Below is a small trained network, with its code and all its weights. Each question gives an input and a target symbol and asks what happens when units are switched off, that is, made to give their printed mean instead of their output.

import numpy as np


def w(rows, s, z=0):
    codes = np.array(rows[::2]) - 128.0
    scale = np.full(codes.shape[1], s)
    scale[-1] = z or s
    return codes * scale


def softmax(a):
    e = np.exp(a - a.max(-1, keepdims=True))
    return e / e.sum(-1, keepdims=True)


def log_softmax(a):
    a = a - a.max(-1, keepdims=True)
    return a - np.log(np.exp(a).sum(-1, keepdims=True))


def net(x, mask):
    ids = ['αδεζθπφ'.index(c) for c in x.split()]
    T = len(ids)
    res = E[ids] + P[:T]
    u = 0
    for l in range(3):
        r = res
        for j in range(2):
            rows = slice(4 * j, 4 * j + 4)
            q, k, v = (r @ M[l][rows].T for M in (Q, K, V))
            z = softmax(np.where(np.tri(T) > 0, q @ k.T / 4**0.5, -1e9)) @ v
            o = O[l][rows]
            res = res + np.where(mask[u + j], z, o[:, -1]) @ o[:, :-1]
        u += 2
    return log_softmax(res[-1] @ U[:, :-1].T + U[:, -1])


Q, K, V, O = {}, {}, {}, {}
E = w([
[178,123,143],'α',
[115,88,77],'δ',
[87,118,109],'ε',
[91,89,89],'ζ',
[144,4,137],'θ',
[128,113,145],'π',
[120,111,174],'φ',
],0.02)
P = w([
[51,133,7],'0',
[246,156,169],'1',
[164,135,221],'2',
[158,119,222],'3',
[137,119,233],'4',
[175,92,193],'5',
[124,117,239],'6',
[101,138,253],'7',
[123,102,228],'8',
],0.0048)
Q[0] = w([
[21,141,155],'0.h1',
[216,150,78],'0.h1',
[209,217,154],'0.h1',
[60,27,124],'0.h1',
[134,153,238],'0.h2',
[80,205,96],'0.h2',
[78,254,235],'0.h2',
[197,53,103],'0.h2',
],0.01)
K[0] = w([
[86,53,63],'0.h1',
[168,175,214],'0.h1',
[254,94,222],'0.h1',
[20,184,56],'0.h1',
[198,83,204],'0.h2',
[167,222,107],'0.h2',
[149,175,221],'0.h2',
[130,72,62],'0.h2',
],0.0092)
V[0] = w([
[255,59,243],'0.h1',
[173,140,40],'0.h1',
[224,185,153],'0.h1',
[115,214,153],'0.h1',
[193,88,240],'0.h2',
[118,181,181],'0.h2',
[58,139,78],'0.h2',
[211,111,204],'0.h2',
],0.0085)
O[0] = w([
[42,3,68,57],'0.h1',
[209,189,105,132],'0.h1',
[38,159,74,3],'0.h1',
[30,168,154,45],'0.h1',
[71,79,124,178],'0.h2',
[125,52,110,56],'0.h2',
[177,149,219,124],'0.h2',
[104,95,45,140],'0.h2',
],0.0065,0.0048)
Q[1] = w([
[184,66,220],'1.h1',
[166,171,12],'1.h1',
[158,43,173],'1.h1',
[206,100,177],'1.h1',
[120,156,81],'1.h2',
[154,243,134],'1.h2',
[82,147,184],'1.h2',
[120,35,2],'1.h2',
],0.007)
K[1] = w([
[206,177,156],'1.h1',
[111,5,87],'1.h1',
[131,148,195],'1.h1',
[117,116,189],'1.h1',
[5,81,79],'1.h2',
[58,160,56],'1.h2',
[111,164,163],'1.h2',
[164,91,107],'1.h2',
],0.011)
V[1] = w([
[101,149,136],'1.h1',
[144,90,61],'1.h1',
[192,182,214],'1.h1',
[93,111,181],'1.h1',
[75,163,194],'1.h2',
[38,183,231],'1.h2',
[157,90,255],'1.h2',
[129,128,66],'1.h2',
],0.0093)
O[1] = w([
[183,95,98,110],'1.h1',
[59,182,254,97],'1.h1',
[74,156,41,255],'1.h1',
[209,111,103,121],'1.h1',
[165,65,30,104],'1.h2',
[180,77,10,83],'1.h2',
[192,176,30,232],'1.h2',
[79,113,181,96],'1.h2',
],0.0062,0.01)
Q[2] = w([
[128,177,209],'2.h1',
[194,90,71],'2.h1',
[138,179,157],'2.h1',
[55,192,197],'2.h1',
[255,68,189],'2.h2',
[94,71,184],'2.h2',
[218,71,147],'2.h2',
[32,200,106],'2.h2',
],0.0072)
K[2] = w([
[36,43,202],'2.h1',
[177,233,89],'2.h1',
[184,50,136],'2.h1',
[109,38,189],'2.h1',
[211,5,150],'2.h2',
[71,94,127],'2.h2',
[170,18,252],'2.h2',
[90,254,60],'2.h2',
],0.0077)
V[2] = w([
[254,113,112],'2.h1',
[184,90,96],'2.h1',
[121,170,159],'2.h1',
[145,87,193],'2.h1',
[121,141,217],'2.h2',
[80,199,170],'2.h2',
[199,61,151],'2.h2',
[48,217,55],'2.h2',
],0.0099)
O[2] = w([
[92,201,95,254],'2.h1',
[84,165,46,174],'2.h1',
[166,162,183,135],'2.h1',
[147,207,159,72],'2.h1',
[148,146,138,70],'2.h2',
[242,121,192,99],'2.h2',
[1,198,81,136],'2.h2',
[213,42,140,158],'2.h2',
],0.0062,0.0094)
U = w([
[145,223,143,169],'α',
[98,89,142,252],'δ',
[214,106,123,232],'ε',
[127,17,169,244],'ζ',
[166,193,108,22],'θ',
[126,120,92,96],'π',
[1,226,138,46],'φ',
],0.0056,0.0031)

Each question gives the input, a string of symbols that net reads in full, and the target symbol t.
The units are the heads (4 rows each of Q, K, V and O). Each row of codes is followed by its name. A weight is (code - 128) times the scale printed after its matrix; where a second scale follows, it is the last column's (O and U).
mask holds one flag per head, layer by layer. A switched-off head (its flag False) gives its mean, the last column of its rows in O, instead of its output. The means were averaged over made-up inputs and are rounded, as every weight is.
A unit's drop is (log p(t) with every unit on - log p(t) with that unit switched off) / (log p(t) with every unit on - log p(t) with every unit switched off).
The circuit of an input: a set's keep is (log p(t) with only the set's units on - log p(t) with every unit switched off) / (log p(t) with every unit on - log p(t) with every unit switched off). Starting from all 6 units, units are removed one at a time, each time the one whose removal leaves the highest keep (on an exact tie, the one counted first), for as long as the keep stays at least 0.8.
units of the circuit, in order: the units of the circuit, biggest drop first
unit that matters most: the unit with the biggest drop
which heads matter: for each layer, one digit per head in row order, 1 if its drop is at least 0.15 and else 0, layers parted by /
drop when u is switched off: that unit's drop, to one decimal
input φ ε δ, target φ: units of the circuit, in order : (1.h1; 2.h2; 1.h2; 0.h1)
input δ θ φ ε, target ε: units of the circuit, in order : (1.h1; 2.h2; 0.h1; 0.h2)
input θ θ ε φ, target α: which heads matter : 10 / 11 / 11
input φ π ζ α θ δ, target φ: units of the circuit, in order : (2.h2; 1.h1; 0.h1)
input ζ δ ε α ζ ζ ζ δ θ, target φ: which heads matter : 00 / 00 / 11
input φ φ φ θ φ, target φ: units of the circuit, in order : (2.h2; 1.h1)
input φ θ ε ε π, target φ: units of the circuit, in order : (1.h1; 2.h2)
input φ π ε π π ε α, target φ: units of the circuit, in order : (1.h1; 2.h2; 1.h2; 0.h1)
input φ ζ ζ ε θ ζ, target φ: which heads matter : 10 / 10 / 01
input θ φ ε, target α: unit that matters most : 1.h2
input δ π α ε, target ε: which heads matter : 10 / 10 / 01
input α φ ε δ ε π, target ζ: units of the circuit, in order : (2.h1; 0.h1; 1.h2)
input δ ζ π δ δ ε θ φ ζ, target ε: units of the circuit, in order : (1.h1; 2.h2; 0.h1; 0.h2)
input α φ α δ, target ζ: which heads matter : 11 / 01 / 10
input φ θ α θ θ δ φ π, target φ: units of the circuit, in order : (2.h2)
input π φ θ, target φ: which heads matter : 00 / 10 / 01
input φ φ π π ζ ε, target φ: which heads matter : 10 / 11 / 01
input φ δ θ ε π α, target φ: which heads matter : 00 / 10 / 01
input δ θ π π δ δ ε π φ, target ε: which heads matter : 10 / 11 / 01
input α θ ε φ, target ζ: unit that matters most : 0.h2
input α δ α δ, target ζ: which heads matter : 10 / 01 / 10
input δ α ε δ, target ε: drop when 2.h2 is switched off : 0.9
input ε ε α, target π: drop when 0.h2 is switched off : 0.8
input φ ζ φ, target φ: drop when 1.h1 is switched off : 1.1
input ε θ δ φ, target π: drop when 0.h1 is switched off : 0.7
